Below are the code and all the weights of a small trained network. Each question names an input and a class and asks about switching units off, where a switched-off unit gives its printed mean instead of its output.

import numpy as np


def w(rows, s, z=0):
    codes = np.array(rows[::2]) - 128.0
    scale = np.full(codes.shape[1], s)
    scale[-1] = z or s
    return codes * scale


def norm(h):
    return h / np.sqrt((h * h).mean(-1, keepdims=True) + 1e-5)


def f(y):
    return np.maximum(y, 0)


def log_softmax(a):
    a = a - a.max(-1, keepdims=True)
    return a - np.log(np.exp(a).sum(-1, keepdims=True))


def net(x, mask):
    res = np.array(x, float).reshape(1, 6) / 4 @ E
    u = 0
    for l in range(4):
        y = f(norm(res) @ A[l][:, :-1].T + A[l][:, -1])
        res = res + np.where(mask[u : u + 6], y, B[l][:, -1]) @ B[l][:, :-1]
        u += 6
    return log_softmax(norm(res)[-1] @ U[:, :-1].T + U[:, -1])


A, B = {}, {}
E = w([
[133,130,129,124,132,125,128,123,136],'x0',
[141,158,133,111,78,215,98,127,117],'x1',
[117,253,129,104,149,82,101,144,75],'x2',
[202,108,146,168,151,115,82,75,71],'x3',
[163,129,58,150,17,64,104,122,142],'x4',
[60,115,38,132,156,149,95,87,82],'x5',
],0.005)
A[0] = w([
[101,125,190,148,206,174,156,167,95,40],'L0N0',
[185,59,170,178,93,161,197,140,169,118],'L0N1',
[101,96,123,154,174,4,172,154,128,3],'L0N2',
[172,216,175,65,130,62,181,140,69,102],'L0N3',
[17,139,147,80,96,117,139,181,202,25],'L0N4',
[90,211,65,136,162,125,104,57,82,103],'L0N5',
],0.0049,0.005)
B[0] = w([
[103,93,190,57,189,144,155,133,148,191],'L0N0',
[96,155,154,173,137,105,58,194,156,244],'L0N1',
[78,138,206,210,82,111,188,10,156,160],'L0N2',
[90,134,135,191,147,127,59,213,166,251],'L0N3',
[93,159,65,160,132,184,254,183,184,179],'L0N4',
[130,129,173,180,144,117,88,184,209,249],'L0N5',
],0.0065,0.003)
A[1] = w([
[134,102,111,122,182,41,143,148,166,254],'L1N0',
[138,14,143,147,111,160,145,119,195,79],'L1N1',
[173,168,120,66,88,223,78,157,144,242],'L1N2',
[134,140,67,193,82,128,140,137,192,101],'L1N3',
[118,134,104,178,91,105,72,150,171,213],'L1N4',
[30,138,2,108,181,142,90,44,83,159],'L1N5',
],0.0067,0.0024)
B[1] = w([
[70,156,176,176,55,171,140,86,88,217],'L1N0',
[50,181,83,178,179,86,43,163,122,197],'L1N1',
[26,110,183,228,129,31,202,64,123,216],'L1N2',
[75,111,127,55,172,119,128,130,112,204],'L1N3',
[115,123,169,78,164,95,142,169,83,254],'L1N4',
[187,112,254,159,82,106,170,212,207,201],'L1N5',
],0.0064,0.0062)
A[2] = w([
[38,89,182,139,135,83,160,150,131,209],'L2N0',
[255,87,130,174,169,118,97,89,78,66],'L2N1',
[181,120,192,181,161,103,57,75,52,185],'L2N2',
[164,97,69,106,59,75,124,126,125,138],'L2N3',
[115,61,92,174,114,170,78,158,167,4],'L2N4',
[128,134,107,182,163,104,71,135,89,20],'L2N5',
],0.0068,0.0037)
B[2] = w([
[231,165,90,183,136,180,168,90,56,249],'L2N0',
[64,167,1,92,91,219,226,190,209,134],'L2N1',
[57,163,74,104,107,142,253,174,202,182],'L2N2',
[115,97,219,4,143,126,132,87,85,132],'L2N3',
[150,211,162,168,175,113,51,214,109,134],'L2N4',
[79,148,85,109,124,190,138,147,98,141],'L2N5',
],0.0059,0.015)
A[3] = w([
[209,53,109,77,96,120,4,42,146,1],'L3N0',
[130,132,105,118,72,68,129,128,110,152],'L3N1',
[149,149,169,124,152,125,159,147,114,175],'L3N2',
[143,143,120,154,179,165,132,116,113,134],'L3N3',
[116,37,116,158,134,143,107,145,152,141],'L3N4',
[171,130,120,129,124,159,160,166,123,161],'L3N5',
],0.012,0.0092)
B[3] = w([
[202,134,88,112,64,135,1,48,116,128],'L3N0',
[116,93,167,90,205,193,109,108,129,160],'L3N1',
[144,81,100,123,95,127,85,109,134,249],'L3N2',
[108,116,124,77,118,103,109,126,89,197],'L3N3',
[132,219,183,111,121,84,98,161,117,140],'L3N4',
[166,119,78,89,125,104,101,108,175,206],'L3N5',
],0.0097,0.012)
U = w([
[66,233,127,156,193,59,30,217,88,113],'0',
[70,155,32,97,144,171,239,180,194,88],'1',
[112,44,212,9,253,200,104,89,69,66],'2',
[235,108,178,162,54,73,88,152,196,60],'3',
[59,148,206,245,88,135,226,22,59,52],'4',
[129,135,73,127,132,130,101,111,83,254],'5',
],0.011,0.0076)

Each question gives the input, the list of numbers given to net, and the class t.
The units are the neurons (one row each of A and B). Each row of codes is followed by its name. A weight is (code - 128) times the scale printed after its matrix; where a second scale follows, it is the last column's (A, B and U).
mask holds one flag per neuron, layer by layer. A switched-off neuron (its flag False) gives its mean, the last column of its row in B, instead of its output. The means were averaged over made-up inputs and are rounded, as every weight is.
A unit's drop is (log p(t) with every unit on - log p(t) with that unit switched off) / (log p(t) with every unit on - log p(t) with every unit switched off).
unit that matters most: the unit with the biggest drop
k most important neurons: the k neurons with the biggest drops, biggest first
k most important neurons of layer l: the k neurons of layer l with the biggest drops, biggest first
input [1,3,-6,6,7,-6], class 2: most important neuron of layer 1 -> [L1N5]
input [-6,1,-4,3,-4,7], class 3: 2 most important neurons -> [L1N5 L0N3]
input [-8,-5,-4,5,-5,-7], class 5: 2 most important neurons of layer 0 -> [L0N5 L0N3]
input [-7,-2,-7,8,-3,2], class 1: 4 most important neurons -> [L2N2 L2N1 L0N3 L0N5]
input [5,-7,2,2,8,2], class 2: 2 most important neurons -> [L3N1 L1N2]
input [-4,-3,-7,8,-8,-4], class 1: 4 most important neurons of layer 1 -> [L1N3 L1N4 L1N2 L1N5]
input [6,-5,4,-7,3,8], class 3: 3 most important neurons -> [L1N5 L2N2 L1N2]
input [-4,-7,6,1,-4,-6], class 4: 2 most important neurons of layer 3 -> [L3N4 L3N5]
input [7,1,3,-5,1,4], class 5: 3 most important neurons -> [L2N2 L0N5 L2N0]
input [-1,0,7,-1,4,8], class 3: 2 most important neurons -> [L1N5 L1N1]
input [-3,4,3,6,1,-2], class 1: 2 most important neurons -> [L2N2 L1N0]
input [-5,3,4,-4,5,2], class 2: 2 most important neurons -> [L3N1 L2N2]
input [-5,3,-8,-7,6,-4], class 0: 3 most important neurons -> [L1N1 L2N2 L0N1]
input [-3,-7,6,6,5,8], class 3: 2 most important neurons of layer 0 -> [L0N1 L0N3]
input [-1,-7,4,-2,-5,-3], class 4: 2 most important neurons -> [L0N2 L1N0]
input [-6,-1,-5,0,2,-5], class 5: 2 most important neurons of layer 1 -> [L1N5 L1N4]
input [-8,-7,2,-3,-6,-5], class 5: unit that matters most -> L1N2
input [-6,-4,-2,6,-3,-5], class 1: 2 most important neurons -> [L2N2 L1N2]
input [8,8,-2,-6,-2,-5], class 4: 2 most important neurons -> [L1N2 L2N2]
input [-5,4,-6,-6,3,4], class 0: 2 most important neurons of layer 1 -> [L1N1 L1N0]
input [4,-3,4,5,-1,5], class 1: 2 most important neurons of layer 0 -> [L0N5 L0N1]
input [-4,6,0,3,7,-1], class 2: most important neuron of layer 1 -> [L1N0]
input [-4,7,1,6,5,5], class 4: 2 most important neurons of layer 1 -> [L1N2 L1N5]
input [0,-3,3,-4,-7,8], class 3: 2 most important neurons of layer 3 -> [L3N1 L3N2]
